Below are the code and all the weights of a small trained network. Each question names an input and a class and asks about switching units off, where a switched-off unit gives its printed mean instead of its output.

import numpy as np


def w(rows, s, z=0):
    codes = np.array(rows[::2]) - 128.0
    scale = np.full(codes.shape[1], s)
    scale[-1] = z or s
    return codes * scale


def f(y):
    return y / 2 * (1 + np.tanh(0.7978845608 * (y + 0.044715 * y**3)))


def log_softmax(a):
    a = a - a.max(-1, keepdims=True)
    return a - np.log(np.exp(a).sum(-1, keepdims=True))


def net(x, mask):
    res = np.array(x, float).reshape(1, 4) / 4 @ E
    y = f(res @ A[0][:, :-1].T + A[0][:, -1])
    res = res + np.where(mask, y, B[0][:, -1]) @ B[0][:, :-1]
    return log_softmax(res[-1] @ U[:, :-1].T + U[:, -1])


A, B = {}, {}
E = w([
[66,121,176,39,146,10],'x0',
[122,45,48,81,60,41],'x1',
[171,149,202,122,2,136],'x2',
[41,13,201,248,84,113],'x3',
],0.0077)
A[0] = w([
[103,146,103,255,69,176,174],'N1',
[87,76,72,93,242,133,229],'N2',
[146,33,227,112,85,59,254],'N3',
[125,107,137,114,53,120,161],'N4',
[88,81,189,166,93,85,118],'N5',
[212,188,158,119,173,122,223],'N6',
[224,45,125,151,73,245,57],'N7',
[124,74,17,168,54,46,223],'N8',
[84,176,144,35,121,103,131],'N9',
[143,239,87,191,59,119,110],'N10',
[90,48,193,163,68,158,170],'N11',
[222,207,186,62,162,136,166],'N12',
[231,219,188,114,79,190,189],'N13',
[57,122,148,172,87,186,79],'N14',
[136,157,72,171,82,198,182],'N15',
[204,188,94,140,211,102,214],'N16',
[188,198,230,115,119,162,65],'N17',
[121,19,105,141,66,210,233],'N18',
],0.009,0.0038)
B[0] = w([
[140,28,190,208,168,149,224],'N1',
[58,213,47,129,191,61,241],'N2',
[56,144,128,173,109,20,255],'N3',
[138,126,105,165,130,53,178],'N4',
[63,131,164,157,110,54,208],'N5',
[126,152,50,131,115,199,212],'N6',
[178,29,200,110,63,187,204],'N7',
[170,41,141,77,198,43,251],'N8',
[218,137,96,155,109,79,195],'N9',
[189,80,156,131,56,240,166],'N10',
[77,115,252,152,80,54,237],'N11',
[175,143,45,157,50,255,234],'N12',
[159,74,61,207,30,185,243],'N13',
[123,103,232,228,73,240,176],'N14',
[231,53,128,150,172,170,195],'N15',
[145,180,41,56,160,173,226],'N16',
[108,182,114,184,106,236,188],'N17',
[224,101,196,119,193,60,229],'N18',
],0.0073,0.0088)
U = w([
[89,156,8,109,235,143,229],'0',
[204,33,155,135,142,185,2],'1',
[107,101,109,15,154,203,16],'2',
[56,127,209,176,126,160,161],'3',
[101,115,94,93,130,67,246],'4',
[199,145,58,98,82,255,154],'5',
],0.0088,0.0039)

Each question gives the input, the list of numbers given to net, and the class t.
The units are the neurons (one row each of A and B). Each row of codes is followed by its name. A weight is (code - 128) times the scale printed after its matrix; where a second scale follows, it is the last column's (A, B and U).
mask holds one flag per neuron, in row order. A switched-off neuron (its flag False) gives its mean, the last column of its row in B, instead of its output. The means were averaged over made-up inputs and are rounded, as every weight is.
A unit's drop is (log p(t) with every unit on - log p(t) with that unit switched off) / (log p(t) with every unit on - log p(t) with every unit switched off).
The circuit of an input: a set's keep is (log p(t) with only the set's units on - log p(t) with every unit switched off) / (log p(t) with every unit on - log p(t) with every unit switched off). Starting from the 12 units with the biggest drops (on a tie, the unit counted first), units are removed one at a time, each time the one whose removal leaves the highest keep (on an exact tie, the one counted first), for as long as the keep stays at least 0.8.
circuit, biggest first: the units of the circuit, biggest drop first
top k neurons: the k neurons with the biggest drops, biggest first
drop when u is switched off: that unit's drop, to one decimal
input [3,0,0,-1], class 0: circuit, biggest first	[N11, N7]
input [7,-2,-3,1], class 0: circuit, biggest first	[N11, N2]
input [6,0,-7,2], class 0: circuit, biggest first	[N2]
input [-2,2,-6,4], class 0: top 2 neurons	[N2, N7]
input [-2,7,2,7], class 3: top 2 neurons	[N11, N3]
input [7,-1,-8,7], class 4: top 2 neurons	[N2, N1]
input [-2,5,2,7], class 3: top 3 neurons	[N11, N3, N5]
input [0,-3,-4,2], class 0: top 2 neurons	[N11, N7]
input [8,-3,-6,4], class 0: top 3 neurons	[N2, N11, N7]
input [-8,5,-4,-1], class 1: drop when N7 is switched off	0.1
input [3,-4,-2,-6], class 5: drop when N12 is switched off	0.3
input [7,-8,0,-8], class 5: drop when N14 is switched off	0.0
